Below is a small trained network, with its code and all its weights. Each question gives an input and a class and asks what happens when units are switched off, that is, made to give their printed mean instead of their output.

import numpy as np


def w(rows, s, z=0):
    codes = np.array(rows[::2]) - 128.0
    scale = np.full(codes.shape[1], s)
    scale[-1] = z or s
    return codes * scale


def norm(h):
    return h / np.sqrt((h * h).mean(-1, keepdims=True) + 1e-5)


def f(y):
    return np.maximum(y, 0)


def log_softmax(a):
    a = a - a.max(-1, keepdims=True)
    return a - np.log(np.exp(a).sum(-1, keepdims=True))


def net(x, mask):
    res = np.array(x, float).reshape(1, 2) / 4 @ E
    u = 0
    for l in range(2):
        y = f(norm(res) @ A[l][:, :-1].T + A[l][:, -1])
        res = res + np.where(mask[u : u + 7], y, B[l][:, -1]) @ B[l][:, :-1]
        u += 7
    return log_softmax(norm(res)[-1] @ U[:, :-1].T + U[:, -1])


A, B = {}, {}
E = w([
[221,12,160],'x0',
[84,103,254],'x1',
],0.0046)
A[0] = w([
[17,138,98,91],'L0N0',
[177,123,62,167],'L0N1',
[143,142,136,105],'L0N2',
[231,159,209,171],'L0N3',
[3,223,90,1],'L0N4',
[90,165,243,145],'L0N5',
[56,160,87,80],'L0N6',
],0.0053,0.0069)
B[0] = w([
[165,228,145,169],'L0N0',
[66,150,207,242],'L0N1',
[106,104,120,128],'L0N2',
[91,255,132,247],'L0N3',
[205,220,69,162],'L0N4',
[69,118,69,254],'L0N5',
[164,222,138,157],'L0N6',
],0.0051,0.0032)
A[1] = w([
[128,175,122,255],'L1N0',
[88,139,94,96],'L1N1',
[157,134,7,109],'L1N2',
[162,100,136,51],'L1N3',
[169,76,136,169],'L1N4',
[188,117,135,95],'L1N5',
[156,92,160,100],'L1N6',
],0.013,0.0038)
B[1] = w([
[220,40,108,254],'L1N0',
[180,152,149,176],'L1N1',
[2,99,241,208],'L1N2',
[215,170,82,144],'L1N3',
[104,211,66,172],'L1N4',
[125,190,159,158],'L1N5',
[116,180,42,162],'L1N6',
],0.0065,0.0068)
U = w([
[155,244,109,241],'0',
[40,107,222,191],'1',
[249,81,154,186],'2',
[132,87,94,9],'3',
[124,71,55,1],'4',
[112,108,65,25],'5',
],0.016,0.0064)

Each question gives the input, the list of numbers given to net, and the class t.
The units are the neurons (one row each of A and B). Each row of codes is followed by its name. A weight is (code - 128) times the scale printed after its matrix; where a second scale follows, it is the last column's (A, B and U).
mask holds one flag per neuron, layer by layer. A switched-off neuron (its flag False) gives its mean, the last column of its row in B, instead of its output. The means were averaged over made-up inputs and are rounded, as every weight is.
A unit's drop is (log p(t) with every unit on - log p(t) with that unit switched off) / (log p(t) with every unit on - log p(t) with every unit switched off).
The circuit of an input: a set's keep is (log p(t) with only the set's units on - log p(t) with every unit switched off) / (log p(t) with every unit on - log p(t) with every unit switched off). Starting from the 12 units with the biggest drops (on a tie, the unit counted first), units are removed one at a time, each time the one whose removal leaves the highest keep (on an exact tie, the one counted first), for as long as the keep stays at least 0.8.
circuit, biggest first: the units of the circuit, biggest drop first
top k neurons: the k neurons with the biggest drops, biggest first
k most important neurons of layer l: the k neurons of layer l with the biggest drops, biggest first
drop when u is switched off: that unit's drop, to one decimal
input [-4,4], class 0: circuit, biggest first => L1N2
input [4,2], class 0: circuit, biggest first => L1N2, L1N0
input [-1,3], class 2: 4 most important neurons of layer 1 => L1N2, L1N4, L1N1, L1N6
input [0,2], class 2: circuit, biggest first => L1N2, L1N4
input [-3,3], class 2: 4 most important neurons of layer 1 => L1N0, L1N2, L1N4, L1N6
input [-1,1], class 2: top 3 neurons => L1N0, L0N0, L1N1
input [0,1], class 2: 2 most important neurons of layer 1 => L1N2, L1N1
input [-3,0], class 2: 3 most important neurons of layer 1 => L1N0, L1N4, L1N6
input [-7,-8], class 1: top 2 neurons => L1N2, L0N3
input [-1,-4], class 1: drop when L0N6 is switched off => 0.0
input [4,0], class 0: drop when L0N0 is switched off => 0.1
input [0,-8], class 1: drop when L1N2 is switched off => 1.0
